Each row has a hidden value. The values are split into ranges, and the tier after each row names the range that its value falls in. Each part has its own value, ranges and names.
In the rows, 128 means zero.
[125 125 128 130 130 142 140 124 144 126 108 137 110 150 137 121 112 127
 136]
H
[138 116 123 202  85 118 121 179 148 131 190 143 168 251 131 129 107 154
 130]
W
[144 116 126 106  95 115 141 142 121 128 121 145 127 194 149 150  65 156
 113]
H
[125 125 129 130 129 141 141 120 143 125 109 138 111 157 134 121 114 125
 136]
H
[113 116 132 132 141 113 125 135 127 124 135 141 155 131 130 111 119 120
 103]
W
[126 125 128 127 128 142 140 127 145 127 104 135 108 160 140 120 115 130
 140]
H
[127 132 129 137 122 142 137 126 140 128 106 133  94 145 155 117 114 122
 140]
H
[142 114 115 126 126 134 136 114 139 111 151 153 150 222 112 152  81 139
 105]
H
[118 116 134 135 135 131 132 139 131 131 128 139 143 148 138 114 115 123
  99]
H
[140 120 121 204  83 122 117 183 149 132 188 135 155 255 145 128 109 156
 132]
W
[136 143 129 141 129 147 146 115 132 127 119 141 111 120 139 117 117 124
 132]
H
[142 141 123 134 133 150 151 130 132 133 103 133 113 146 142 119 112 145
 138]
W
[122 130 121 137 120 143 130 142 135 127 130 133  94  54 112 132 124 150
 145]
H
[140 120 116 199 101 132 118 163 153 124 187 139 164 255 132 129 112 150
 128]
W
[137 116 126 200  81 114 123 181 144 133 188 145 171 242 131 129 103 155
 129]
W
[131 128 130 132 143 147 114 109 121 126 145 127 100 125 129 138 110 136
 156]
W
[138 117 130 187  67 105 126 192 137 141 170 140 157 233 151 127  94 163
 132]
H
[131 126 125 125 133 144 144 128 142 129 100 132 113 165 136 122 111 138
 138]
H
[143 147 127 130 132 150 149 125 129 131 110 134 111 141 146 117 114 137
 135]
W
[140 135 124 130 133 148 150 132 136 131  97 131 115 158 141 120 113 147
 139]
W
[117 113 135 133 139 129 133 132 131 128 132 142 152 142 128 114 113 122
  96]
H
[144 145 125 136 136 149 155 121 131 130 109 138 121 138 133 119 114 140
 135]
W
[117 127 120 141 124 141 136 151 133 125 126 139 120  38  99 124 131 149
 139]
H
[138 144 129 141 133 149 150 115 131 128 120 143 117 118 131 117 116 125
 130]
H
[130 125 133 137 156 145 113 106 111 124 150 131 133 147 119 133 113 124
 154]
W
[131 128 130 133 139 147 115 114 123 126 143 126  92 115 131 139 108 137
 155]
W
[138 117 120 203  94 124 120 169 151 127 194 146 170 253 124 131 107 151
 127]
W
[132 127 132 135 148 145 114 110 115 126 149 128 112 139 125 137 109 130
 156]
W
[118 114 134 133 138 127 132 134 130 129 132 140 147 144 133 113 113 122
  97]
H
[138 133 123 129 136 147 151 130 136 130 100 133 119 156 134 121 111 145
 138]
W
[143 115 130 109  86 107 141 152 119 133 124 146 133 189 152 146  62 160
 116]
H
[116 130 123 152 134 140 129 161 114 129 123 135 151  89 110 111 139 136
 141]
H
[112 114 133 130 141 114 127 130 125 123 135 141 163 138 126 109 119 120
 104]
W
[136 144 129 143 129 146 146 118 132 128 117 140 110 121 142 116 116 125
 133]
H
[141 137 124 128 134 147 152 129 134 131 102 133 120 154 135 121 113 144
 138]
W
[144 115 126 104  97 115 141 139 122 126 122 147 131 190 144 150  64 153
 111]
H
[145 120 112 135 129 139 129 128 140 115 147 141 132 233 134 149  87 144
 112]
H
[135 130 123 131 135 145 148 131 140 130 102 132 117 163 136 121 112 143
 138]
W

Part 2:
[156 196 125 204 109 127 107 142 122 107  78 102 118  97 144 147 128 117
 118 122 118 133 149 134 147  89 137 127 131 111 132 135  78  84 137 157
 144 171 136 138 143 150  92 120 102 132 145 166  92 154 138 125 178 114
 255 119  97 107 122 105 130 107]
<76>
[146 110 141 137  97 156 117 114 134 120 132 154  96 130 171 109 119 130
 131 116 105 139 151 135 126 138 140 122 147 129 139 128 133 104 127 143
 125 135 120 146 141 133 126 124 103 141 139 118 132 125 115 122 106 146
 135  95 108 107 125 124 125 133]
<70>
[172 154 129 180 100 130 118 137 115 125  95 130 134 111 139 137 134 119
 112 124 113 125 145 142 130  91 128 128 131 113 128 131 126  71 140 148
 136 160 133 147 132 141 107 108  98 136 160 141 110 140 135 127 149 119
 191 111  95 107 112 115 121 116]
<76>
[122  78 137 132  99 170 141  98 138 110 190 177 103 102 210 107 133 143
 122 123 113 161 151 130 135 181 150 124  96 151 131 120 131 117 129 141
  94 116 114 138 137 122 140 130 119 138 122 118 164  99 109 119  84 145
 105 116 132 112 111 125 131 139]
<70>
[152 174 128 191 107 133 106 138 125 111  79 108 111 112 139 139 125 118
 121 120 116 132 149 133 139  94 134 126 143 117 136 134  95  89 135 152
 145 163 133 142 146 148  98 122 100 131 146 153  98 149 131 125 166 119
 231 107  97 110 127 111 127 111]
<76>
[133  89 140 132  96 166 132 104 137 116 165 172  99 117 195 104 127 138
 127 120 108 152 153 133 129 167 146 123 120 141 135 123 135 112 128 143
 108 121 116 142 137 126 136 127 112 141 130 115 151 108 111 120  88 148
 109 106 123 109 118 125 128 138]
<70>
[131 156 133 173 106 138  99 130 137 106  86 110  90 126 149 128 115 122
 134 116 115 138 152 128 135 108 139 123 156 122 145 133  99 104 128 148
 144 154 128 140 153 148 103 131 100 129 138 143  99 149 119 123 151 128
 205  96 100 114 137 114 129 117]
<76>
[145 114 138 148  97 148 123 113 132 116 139 154 101 118 181 112 123 132
 126 118 106 142 152 135 131 146 143 123 133 127 136 127 124 103 129 145
 118 135 120 145 138 131 124 124 104 142 137 126 136 122 117 122 113 142
 148 104 112 106 118 120 126 131]
<70>
[182 248 122 214 105 106 103 152 114 109  48  94 119  94 136 155 123 109
 118 120 113 119 148 137 151  65 138 128 154  84 131 143  40  79 136 167
 161 181 143 134 136 161  84 114  97 140 149 184  72 171 153 127 209 117
 255 129  92  98 121 100 131 102]
<76>
[104  25 138 106 106 177 147  97 139 125 211 191 115 120 180  99 137 144
 124 130 120 164 148 126 117 190 137 126  95 176 131 115 174 122 131 127
  91  99 115 135 134 113 154 129 125 128 123  88 184  85  97 120  58 142
  19 106 142 128 117 142 125 145]
<70>
[156 199 124 202 110 124 106 143 122 105  73  99 113  97 144 147 127 116
 119 122 118 134 148 133 146  90 138 127 129 107 134 135  73  86 136 158
 145 169 137 137 144 152  91 121 102 131 145 167  91 156 138 125 182 116
 255 120  97 106 123 106 130 107]
<76>
[127  66 138 126  99 170 141 101 136 120 184 180 108 115 193 102 132 142
 123 123 112 155 151 132 127 176 144 124 107 152 132 120 147 113 129 138
  97 114 115 139 134 119 141 126 117 138 128 108 162  98 108 119  78 145
  75 107 130 114 114 131 127 141]
<70>
[148 164 127 190 104 142 121 127 127 104 116 126 114  88 174 137 134 127
 113 124 117 147 150 133 149 122 144 127 106 121 130 129  88  91 137 154
 122 157 129 140 142 141 101 124 111 134 138 158 117 132 132 123 151 120
 216 124 109 107 112 107 131 118]
<76>
[144 135 135 161  98 150 122 116 132 111 130 144 102 109 182 119 126 131
 123 119 110 142 152 134 138 133 144 125 125 126 135 127 111 100 131 147
 121 142 122 142 141 136 117 125 107 139 136 138 128 126 121 122 123 136
 168 111 111 105 117 114 128 126]
<70>

Next part:
[151 117 171 139  87 158  98 194 134 101 130  91 122 124 142  93 175 133
 123 137  94 145  60 145 160 160 148 122 157 142  88 145 145 109 100 121
 123 144 118 126 137 151 175 110 139 145 136  99]
Zeg
[100 122 131 111 141  99 145  88 117 148  81 139 140 158 131 156  27 109
 169 124 154 112 196 135 120 124  69 108  92 135 140 127 115 186 132 160
 102  94 119 106 129 122  82 120 118 122 123 150]
Zeg
[143 152 229 150 108 132  96 154 155 117 126  92 128 101 148  84 173 116
 105 135  65 153 114 131 145 160 177 105 153 108  91 131 136  81 158 130
 142 152 126 136 125 127 180 113 111 135 135 133]
tesu
[143 145  93 119 129 130 144   1 116 155  85 146 129 123 115 130 232 125
  75 120  72 116  61  77 154 131 179 112 137 114 102 144 145  78 108 131
 135 110 115 146 120 148 105 143 113 135 100 110]
tesu
[118  98 219 115 138 132 104 214 109 147 160 130 143 140 170 141   8 134
 178 135 160 118 197  93  94 138  79 143 124 131 118 117 120 161 117 137
 120 141 172 120 113 117 136 124 185 140 156 157]
tesu
[175 138 142 173  84 137 163  88 156 111  74 112 116 114  91 108 238 130
  92 126 102 145  89 114 131 113 147 110 160 107 144 124 140  53 145 116
 158 137  97 146 116 125 170 128  99 155 142 123]
tesu
[147 118 183 142 121 180  78 195 147  80 154  77 120 117 150  90 152 142
 127 148 102 132  74 113 161 164 149 126 176 146  99 147 148 104 115 115
 129 135 135 148 130 144 167 117 135 124 145 110]
Zeg
[ 53 136  73  92 156  87 162 139 108 140 167 171 103 138 114 149  69 125
 135 116 163 124 172 154 144 113 113 137 124 160 139 124 142 183 121 146
 100 124 140 112 131 111  86 132 108  93  88 146]
tesu
[144  88 152 136 105 156 123 225 129 134 153 109 132 140 146 123  44 139
 188 148 165 144  96 157 108 134  82 143 128 117 109 112 124 175 105 109
 133 138 130 127 129 144 160 122 184 154 139 101]
tesu
[129  97 135 125 120 131 133 193 123 151 147 127 142 146 149 160   1 128
 203 137 184 127 183 144 102 132  69 131 104 135 131 115 110 175 113 127
 109 105 121 110 131 138 118 121 166 138 110 126]
tesu
[ 93 148  86  92 111  98 160  62 101 139  54 148 131 183 116 165 184 107
 128 102 152 119 115 202 113 115 118 114  78 149 148 124 138 132  99 158
  98 105 102 101 124 130  66 113 127 150 145 144]
Zeg
[144 160 147 144 125 133 128  19 136 142  39 116 138 119 126 142 192 101
 101 127  77 119 134 116 119 124 145 113 106  96 136 125 120  58 152 135
 132 110 111 129 123 128 121 127  99 132 129 137]
Zeg
[101  91 138 111 104 141 127 207 132 120 173  97 127 148 134 118   1 134
 204 144 168 145 161 183 126 139  95 133 118 147 115 128 123 153 116 140
 100 127 128 113 137 138 129 106 154 148 120 112]
tesu
[ 54 143  58  98 126  67 175 105 103 180 157 163 119 135 109 148  54 109
 125 106 137 135 154 153 148 128 117 112 110 149 123 133 153 162 124 153
 100 112 118  97 132 130  75 127  98 109  42 140]
tesu
[172 120  70 129 170 136 120  69 129  99 100 135 109 123 135 159 194 113
  97 134 130  82 131 143 148 137 167 107 103 146 147 136  98 109 129 111
 123 107 110 124 148 130  80 131  82  84 139 120]
Zeg
[106 140  76 117 120  95 153  61 103 142  67 141 126 152  92 146 146 123
 102 104 143 116 114 129 136 120  86 123 110 154 166 143 141 126 125 163
 112  99  93 120 120 125  74 120  81 133 126 152]
tesu
[150 113 145 132 113 142 112  97 146 107 128 122 120 139 101  95 216 136
  75 128  70 133  68 127 129  97 187 125 140 108 107 118 178  60  94 120
 144 132 118 130 127 132 153 134 120 150 137  99]
tesu
[171 136 137 169  84 122 118  79 158 114  90 110 124 122 102 106 215 126
  87 122 104 150  83 128 133 114 145 110 147  88 131 123 140  80 139 125
 158 131  87 145 118 132 174 126  97 156 131 131]
tesu
[176 130 146 142 106 165 115 120 137 124 101 101 149 102 136 110 212 140
  89 134  89 141  52  63 165 152 146 126 170 104 106 153 135  86 119 113
 146 133 118 154 120 153 157 132 131 147 121  99]
Zeg
[133  89 139 132  91 151 139 186 138 136 175 108 150 115 143 123  38 148
 182 144 153 164 111 144 138 136  96 145 138 101 116 114 113 138 136 120
 143 134 156 130 121 145 162 128 184 161 127 103]
Zeg
[151 166  56 130 135 113 148  72 125 143  62 142 125 143 139 168 118  91
 116 118 112 114 152 162 127 128 164  85  78 137 127 124  97 116 115 126
 107  87  83 104 139 145  86 124  83 103  88 116]
Zeg
[158 174  30 122 124 126 158  55 114 150  72 142 126 111 130 161 236 115
  88 114 108 118  58 121 171 142 201 103 120 138 110 152 115 106 123 112
 123 111  93 130 130 156  87 129 107 114 101 109]
Zeg
[110 109 215 106 113 110 120 197 113 151 150 132 147 159 160 150   2 120
 157 128 157 131 145 150  85 142  94 132 118 133  70 109 121 173 113 142
 109 143 149 105 116 132 119 108 178 157 137 149]
tesu
